Here is a tiny trained network, its code and every weight. The questions are about switching its units off for an input and a target symbol, where a switched-off unit gives its printed mean instead of its output.

import numpy as np


def w(rows, s, z=0):
    codes = np.array(rows[::2]) - 128.0
    scale = np.full(codes.shape[1], s)
    scale[-1] = z or s
    return codes * scale


def f(y):
    return np.maximum(y, 0)


def softmax(a):
    e = np.exp(a - a.max(-1, keepdims=True))
    return e / e.sum(-1, keepdims=True)


def log_softmax(a):
    a = a - a.max(-1, keepdims=True)
    return a - np.log(np.exp(a).sum(-1, keepdims=True))


def net(x, mask):
    ids = ['ΓΛΣΩαβεηθμτφψ'.index(c) for c in x.split()]
    T = len(ids)
    res = E[ids] + P[:T]
    r = res
    for j in range(3):
        rows = slice(2 * j, 2 * j + 2)
        q, k, v = (r @ M[0][rows].T for M in (Q, K, V))
        z = softmax(np.where(np.tri(T) > 0, q @ k.T / 2**0.5, -1e9)) @ v
        o = O[0][rows]
        res = res + np.where(mask[j], z, o[:, -1]) @ o[:, :-1]
    y = f(res @ A[0][:, :-1].T + A[0][:, -1])
    res = res + np.where(mask[3:19], y, B[0][:, -1]) @ B[0][:, :-1]
    return log_softmax(res[-1] @ U[:, :-1].T + U[:, -1])


Q, K, V, O, A, B = {}, {}, {}, {}, {}, {}
E = w([
[102,159,128,142,120,161,141,122,129,195,122,137],'Γ',
[160,138,141,118,103,113,111,114,130,116,141,119],'Λ',
[134,115,143,126,96,148,123,138,120,108,128,115],'Σ',
[113,111,102,108,124,151,116,122,116,139,141,141],'Ω',
[114,122,147,127,155,148,152,107,116,105,132,133],'α',
[116,149,141,130,85,152,137,97,113,144,129,92],'β',
[171,63,132,71,157,175,195,135,248,165,90,165],'ε',
[102,150,160,107,99,152,137,176,113,124,111,124],'η',
[146,178,106,148,56,100,167,139,129,127,110,99],'θ',
[161,160,108,104,155,103,190,101,83,176,148,60],'μ',
[171,101,166,125,157,66,137,185,86,125,129,117],'τ',
[118,131,85,152,130,80,94,199,165,133,92,137],'φ',
[47,119,92,170,190,121,194,188,94,137,91,116],'ψ',
],0.018)
P = w([
[113,159,76,149,135,144,118,117,140,124,171,134],'0',
[158,143,131,120,89,145,118,74,109,143,54,161],'1',
[153,50,63,148,53,131,99,109,86,174,99,143],'2',
[145,227,103,184,170,168,124,156,116,79,231,166],'3',
[93,188,222,82,151,75,119,48,173,91,7,117],'4',
[131,17,14,138,43,126,94,147,97,198,177,107],'5',
[136,244,149,176,179,159,146,182,149,65,234,147],'6',
[55,165,170,52,161,109,146,140,216,89,17,50],'7',
],0.012)
Q[0] = w([
[118,206,182,134,190,122,152,163,168,78,184,158],'H1',
[92,170,214,52,109,111,130,85,140,118,40,60],'H1',
[122,176,144,151,170,155,147,157,155,85,190,153],'H2',
[103,193,199,107,168,110,157,160,179,83,94,96],'H2',
[168,80,79,157,70,166,127,172,77,129,156,172],'H3',
[134,163,136,160,147,159,134,164,144,100,249,139],'H3',
],0.12)
K[0] = w([
[114,94,192,100,107,84,131,80,109,146,7,102],'H1',
[106,31,85,123,90,101,148,115,120,181,161,67],'H1',
[136,124,166,96,141,125,139,128,158,123,60,139],'H2',
[154,54,110,108,132,136,148,121,189,166,105,146],'H2',
[157,234,154,140,200,139,147,135,155,80,167,170],'H3',
[100,160,227,82,142,94,121,66,146,110,4,137],'H3',
],0.13)
V[0] = w([
[139,211,98,114,189,102,150,152,107,254,83,149],'H1',
[172,186,53,122,95,61,76,153,140,116,96,100],'H1',
[62,143,112,90,126,130,49,109,100,151,140,149],'H2',
[137,145,106,131,120,130,181,143,86,84,97,100],'H2',
[99,102,72,100,181,97,114,226,86,75,74,166],'H3',
[79,166,145,142,66,174,122,210,164,156,86,125],'H3',
],0.025)
O[0] = w([
[101,137,169,67,135,93,134,131,193,215,1,74,176],'H1',
[122,157,160,160,84,90,167,160,147,186,203,153,184],'H1',
[93,188,157,150,136,113,68,72,108,132,156,112,60],'H2',
[132,171,130,166,106,133,163,128,104,119,134,138,144],'H2',
[180,197,150,177,212,190,122,195,157,178,133,107,103],'H3',
[113,66,192,213,83,142,118,125,127,87,106,30,247],'H3',
],0.0088,0.013)
A[0] = w([
[151,210,85,112,166,185,140,131,118,137,131,172,55],'N1',
[172,146,88,174,143,168,112,132,84,55,144,159,107],'N2',
[190,173,151,131,144,162,110,156,116,160,131,122,10],'N3',
[186,135,48,116,138,131,113,104,137,40,78,84,112],'N4',
[152,164,171,193,149,153,77,72,101,72,100,158,91],'N5',
[78,189,104,118,170,101,23,133,64,160,159,122,88],'N6',
[93,55,65,219,177,34,31,190,209,102,82,224,15],'N7',
[157,175,48,76,178,165,83,132,61,86,114,167,56],'N8',
[84,119,121,42,93,128,120,152,56,108,110,205,99],'N9',
[211,37,169,60,202,102,174,104,32,141,180,55,71],'N10',
[156,177,72,172,133,115,78,130,93,136,96,88,95],'N11',
[85,17,151,146,243,35,122,203,36,141,118,155,13],'N12',
[152,72,149,29,106,197,87,120,139,107,154,136,117],'N13',
[133,157,112,115,120,92,107,122,100,135,192,228,37],'N14',
[135,137,103,149,203,164,143,121,126,128,86,105,9],'N15',
[106,213,113,138,143,85,122,83,7,68,135,178,111],'N16',
],0.012,0.015)
B[0] = w([
[180,86,160,114,112,87,82,135,106,75,55,122,181],'N1',
[141,90,65,183,110,98,124,105,145,220,31,101,186],'N2',
[70,54,85,108,173,78,94,97,146,117,204,162,187],'N3',
[128,112,191,149,121,103,169,99,159,172,168,183,244],'N4',
[127,139,61,125,176,148,93,108,102,132,130,122,237],'N5',
[159,132,120,64,69,205,136,152,244,104,124,120,146],'N6',
[81,126,123,154,162,110,95,128,150,198,245,99,152],'N7',
[83,241,182,161,197,52,162,123,155,10,99,136,152],'N8',
[172,102,128,145,177,151,151,138,139,113,158,51,255],'N9',
[176,133,106,72,157,95,115,117,115,158,103,65,187],'N10',
[142,141,148,116,171,174,149,163,167,79,123,164,197],'N11',
[107,89,87,99,144,159,83,155,154,58,76,238,161],'N12',
[131,188,119,172,128,169,83,90,68,108,139,162,234],'N13',
[69,139,255,91,148,137,153,139,29,173,77,190,166],'N14',
[91,138,72,130,79,155,188,152,88,111,114,134,164],'N15',
[110,157,59,110,148,74,101,179,98,127,189,124,215],'N16',
],0.014,0.0085)
U = w([
[67,105,176,119,156,97,103,122,116,143,96,79,2],'Γ',
[147,142,186,97,187,147,164,205,50,164,169,144,75],'Λ',
[173,144,84,166,164,129,144,176,81,202,140,137,78],'Σ',
[191,208,104,69,125,194,136,186,144,149,171,170,148],'Ω',
[154,183,135,159,189,96,186,165,132,117,143,130,56],'α',
[139,85,114,118,139,116,160,112,101,69,229,80,61],'β',
[133,117,142,114,169,179,165,39,118,149,159,217,182],'ε',
[199,126,209,211,199,243,122,180,73,131,112,66,212],'η',
[194,123,196,182,66,116,236,167,120,110,169,162,205],'θ',
[226,142,144,89,195,132,247,134,130,192,156,77,102],'μ',
[252,60,190,114,160,95,117,192,122,120,130,169,154],'τ',
[158,86,190,158,213,129,143,184,172,184,203,123,62],'φ',
[91,68,100,142,188,166,227,160,135,107,130,164,72],'ψ',
],0.0035,0.0089)

Each question gives the input, a string of symbols that net reads in full, and the target symbol t.
The units are the heads (2 rows each of Q, K, V and O) and the neurons (one row each of A and B). Each row of codes is followed by its name. A weight is (code - 128) times the scale printed after its matrix; where a second scale follows, it is the last column's (O, A, B and U).
mask holds one flag per unit, heads first, then neurons. A switched-off unit (its flag False) gives its mean, the last column of its rows in O or B, instead of its output. The means were averaged over made-up inputs and are rounded, as every weight is.
A unit's drop is (log p(t) with every unit on - log p(t) with that unit switched off) / (log p(t) with every unit on - log p(t) with every unit switched off).
The circuit of an input: a set's keep is (log p(t) with only the set's units on - log p(t) with every unit switched off) / (log p(t) with every unit on - log p(t) with every unit switched off). Starting from the 12 units with the biggest drops (on a tie, the unit counted first), units are removed one at a time, each time the one whose removal leaves the highest keep (on an exact tie, the one counted first), for as long as the keep stays at least 0.8.
units of the circuit, in order: the units of the circuit, biggest drop first
most important unit: the unit with the biggest drop
top k neurons: the k neurons with the biggest drops, biggest first
which heads matter: for each layer, one digit per head in row order, 1 if its drop is at least 0.15 and else 0, layers parted by /
input θ ε ε θ ψ β β Σ, target β: which heads matter -> 101
input Λ τ α, target Λ: most important unit -> H3
input τ β α Λ α, target α: units of the circuit, in order -> [H3; N8; H1]
input η η η β θ η β α, target η: which heads matter -> 001
input η Ω θ θ β Σ, target θ: which heads matter -> 100
input θ θ μ, target θ: which heads matter -> 110
input θ η τ θ η, target τ: units of the circuit, in order -> [N1; H3]
input φ η β, target φ: units of the circuit, in order -> [H3; N3; H1]
input Σ ψ ψ, target Σ: top 2 neurons -> [N2; N16]
input η φ Σ, target η: which heads matter -> 011
input Γ ψ ψ ε, target ψ: units of the circuit, in order -> [N15; H3; N3; H1]
input τ μ ε η, target μ: units of the circuit, in order -> [N9; H3]
input α μ μ θ μ Σ θ, target μ: units of the circuit, in order -> [H1; H3; N9]
input τ θ Λ, target τ: units of the circuit, in order -> [H3; N1]
input θ Σ η Γ, target Σ: which heads matter -> 100
input θ θ τ, target θ: most important unit -> H1
input η ε ε μ θ θ, target μ: which heads matter -> 101
input Ω η τ τ, target η: which heads matter -> 011
input ε φ θ μ, target φ: units of the circuit, in order -> [H3; N3]
input φ β θ η θ θ η θ, target θ: most important unit -> H1
input Σ Σ τ β ψ Σ α, target ψ: top 2 neurons -> [N3; N15]
input η η η η Σ θ Σ, target Σ: units of the circuit, in order -> [H1; N2; N16]
input ε β ε β θ, target ε: top 2 neurons -> [N4; N13]
input ε θ μ τ, target τ: units of the circuit, in order -> [H2; N12]
input η Ω η β η η ε φ, target φ: units of the circuit, in order -> [N7; H2]
